Here is a tiny trained network, its code and every weight. The questions are about switching its units off for an input and a class, where a switched-off unit gives its printed mean instead of its output.

import numpy as np


def w(rows, s, z=0):
    codes = np.array(rows[::2]) - 128.0
    scale = np.full(codes.shape[1], s)
    scale[-1] = z or s
    return codes * scale


def norm(h):
    return h / np.sqrt((h * h).mean(-1, keepdims=True) + 1e-5)


def f(y):
    return np.maximum(y, 0)


def log_softmax(a):
    a = a - a.max(-1, keepdims=True)
    return a - np.log(np.exp(a).sum(-1, keepdims=True))


def net(x, mask):
    res = np.array(x, float).reshape(1, 3) / 4 @ E
    u = 0
    for l in range(4):
        y = f(norm(res) @ A[l][:, :-1].T + A[l][:, -1])
        res = res + np.where(mask[u : u + 6], y, B[l][:, -1]) @ B[l][:, :-1]
        u += 6
    return log_softmax(norm(res)[-1] @ U[:, :-1].T + U[:, -1])


A, B = {}, {}
E = w([
[250,215,156,133,86],'x0',
[160,2,190,132,140],'x1',
[155,239,60,122,193],'x2',
],0.0069)
A[0] = w([
[221,115,178,115,133,95],'L0N1',
[103,111,102,99,168,132],'L0N2',
[85,101,122,131,76,251],'L0N3',
[200,173,161,147,71,101],'L0N4',
[204,81,121,133,253,3],'L0N5',
[63,122,84,112,53,61],'L0N6',
],0.014,0.0026)
B[0] = w([
[113,107,77,207,49,245],'L0N1',
[110,147,130,181,204,190],'L0N2',
[173,144,160,43,163,229],'L0N3',
[157,105,125,7,123,255],'L0N4',
[40,123,194,44,164,223],'L0N5',
[153,173,188,166,112,203],'L0N6',
],0.014,0.0069)
A[1] = w([
[179,107,144,254,24,53],'L1N1',
[121,196,196,119,63,42],'L1N2',
[167,185,248,142,84,67],'L1N3',
[92,134,70,237,202,116],'L1N4',
[95,152,112,78,102,3],'L1N5',
[159,98,105,146,173,10],'L1N6',
],0.011,0.0014)
B[1] = w([
[187,249,125,202,151,171],'L1N1',
[58,94,131,88,137,226],'L1N2',
[46,156,154,134,184,253],'L1N3',
[157,174,98,157,113,186],'L1N4',
[229,96,147,142,140,192],'L1N5',
[143,114,121,106,98,133],'L1N6',
],0.012,0.0047)
A[2] = w([
[42,61,147,181,157,92],'L2N1',
[150,163,144,170,102,4],'L2N2',
[195,78,182,185,191,15],'L2N3',
[71,117,100,148,107,56],'L2N4',
[134,175,178,114,118,137],'L2N5',
[117,126,119,177,10,189],'L2N6',
],0.014,0.0016)
B[2] = w([
[100,197,188,88,184,254],'L2N1',
[96,146,94,127,178,155],'L2N2',
[110,123,84,76,28,167],'L2N3',
[199,85,116,126,173,138],'L2N4',
[94,67,132,184,124,218],'L2N5',
[102,133,10,199,171,204],'L2N6',
],0.013,0.0058)
A[3] = w([
[77,52,169,43,104,95],'L3N1',
[244,127,71,89,149,105],'L3N2',
[175,82,161,172,108,11],'L3N3',
[168,93,116,235,111,24],'L3N4',
[105,154,115,220,193,12],'L3N5',
[102,126,42,167,161,87],'L3N6',
],0.012,0.0013)
B[3] = w([
[235,70,55,168,17,255],'L3N1',
[28,103,245,148,210,206],'L3N2',
[121,86,146,163,136,129],'L3N3',
[174,199,145,136,170,151],'L3N4',
[169,117,74,166,98,184],'L3N5',
[155,109,135,137,40,179],'L3N6',
],0.011,0.0089)
U = w([
[104,152,208,119,205,220],'0',
[185,44,138,101,48,9],'1',
[159,171,51,251,117,108],'2',
],0.012,0.0014)

Each question gives the input, the list of numbers given to net, and the class t.
The units are the neurons (one row each of A and B). Each row of codes is followed by its name. A weight is (code - 128) times the scale printed after its matrix; where a second scale follows, it is the last column's (A, B and U).
mask holds one flag per neuron, layer by layer. A switched-off neuron (its flag False) gives its mean, the last column of its row in B, instead of its output. The means were averaged over made-up inputs and are rounded, as every weight is.
A unit's drop is (log p(t) with every unit on - log p(t) with that unit switched off) / (log p(t) with every unit on - log p(t) with every unit switched off).
The circuit of an input: a set's keep is (log p(t) with only the set's units on - log p(t) with every unit switched off) / (log p(t) with every unit on - log p(t) with every unit switched off). Starting from the 12 units with the biggest drops (on a tie, the unit counted first), units are removed one at a time, each time the one whose removal leaves the highest keep (on an exact tie, the one counted first), for as long as the keep stays at least 0.8.
circuit, biggest first: the units of the circuit, biggest drop first
unit that matters most: the unit with the biggest drop
k most important neurons: the k neurons with the biggest drops, biggest first
k most important neurons of layer l: the k neurons of layer l with the biggest drops, biggest first
drop when u is switched off: that unit's drop, to one decimal
input [2,3,-8], class 2: most important neuron -> [L0N5]
input [6,2,-7], class 2: circuit, biggest first -> [L0N1, L2N6]
input [1,-6,0], class 1: 4 most important neurons -> [L0N1, L1N2, L0N2, L2N6]
input [7,-6,4], class 0: 3 most important neurons -> [L3N2, L0N5, L3N1]
input [2,8,-5], class 2: 2 most important neurons -> [L0N1, L0N4]
input [-1,0,-4], class 0: 4 most important neurons -> [L1N3, L0N4, L0N6, L1N5]
input [5,1,3], class 1: 4 most important neurons -> [L0N4, L1N1, L0N2, L2N1]
input [-5,0,-6], class 0: 4 most important neurons -> [L0N6, L0N4, L1N3, L2N1]
input [1,5,0], class 2: 3 most important neurons -> [L0N1, L2N6, L0N3]
input [0,-1,-2], class 0: 3 most important neurons -> [L1N3, L0N6, L0N4]
input [6,-2,4], class 0: 3 most important neurons -> [L0N4, L3N2, L0N5]
input [-6,-5,1], class 2: 3 most important neurons -> [L0N2, L0N5, L0N4]
input [2,5,7], class 1: 2 most important neurons -> [L0N5, L3N1]
input [8,-4,2], class 0: circuit, biggest first -> [L3N1]
input [7,3,8], class 1: 2 most important neurons of layer 1 -> [L1N1, L1N4]
input [2,-6,2], class 0: 2 most important neurons of layer 0 -> [L0N6, L0N5]
input [6,1,-2], class 2: 3 most important neurons of layer 0 -> [L0N1, L0N3, L0N5]
input [-4,0,7], class 2: 2 most important neurons of layer 0 -> [L0N4, L0N3]
input [2,-7,2], class 0: 3 most important neurons of layer 0 -> [L0N5, L0N6, L0N1]
input [5,-8,3], class 0: unit that matters most -> L0N5
input [4,-3,5], class 0: drop when L3N2 is switched off -> 0.3
input [3,-6,-1], class 1: drop when L0N1 is switched off -> 0.2
input [2,3,-2], class 2: drop when L0N1 is switched off -> 0.7
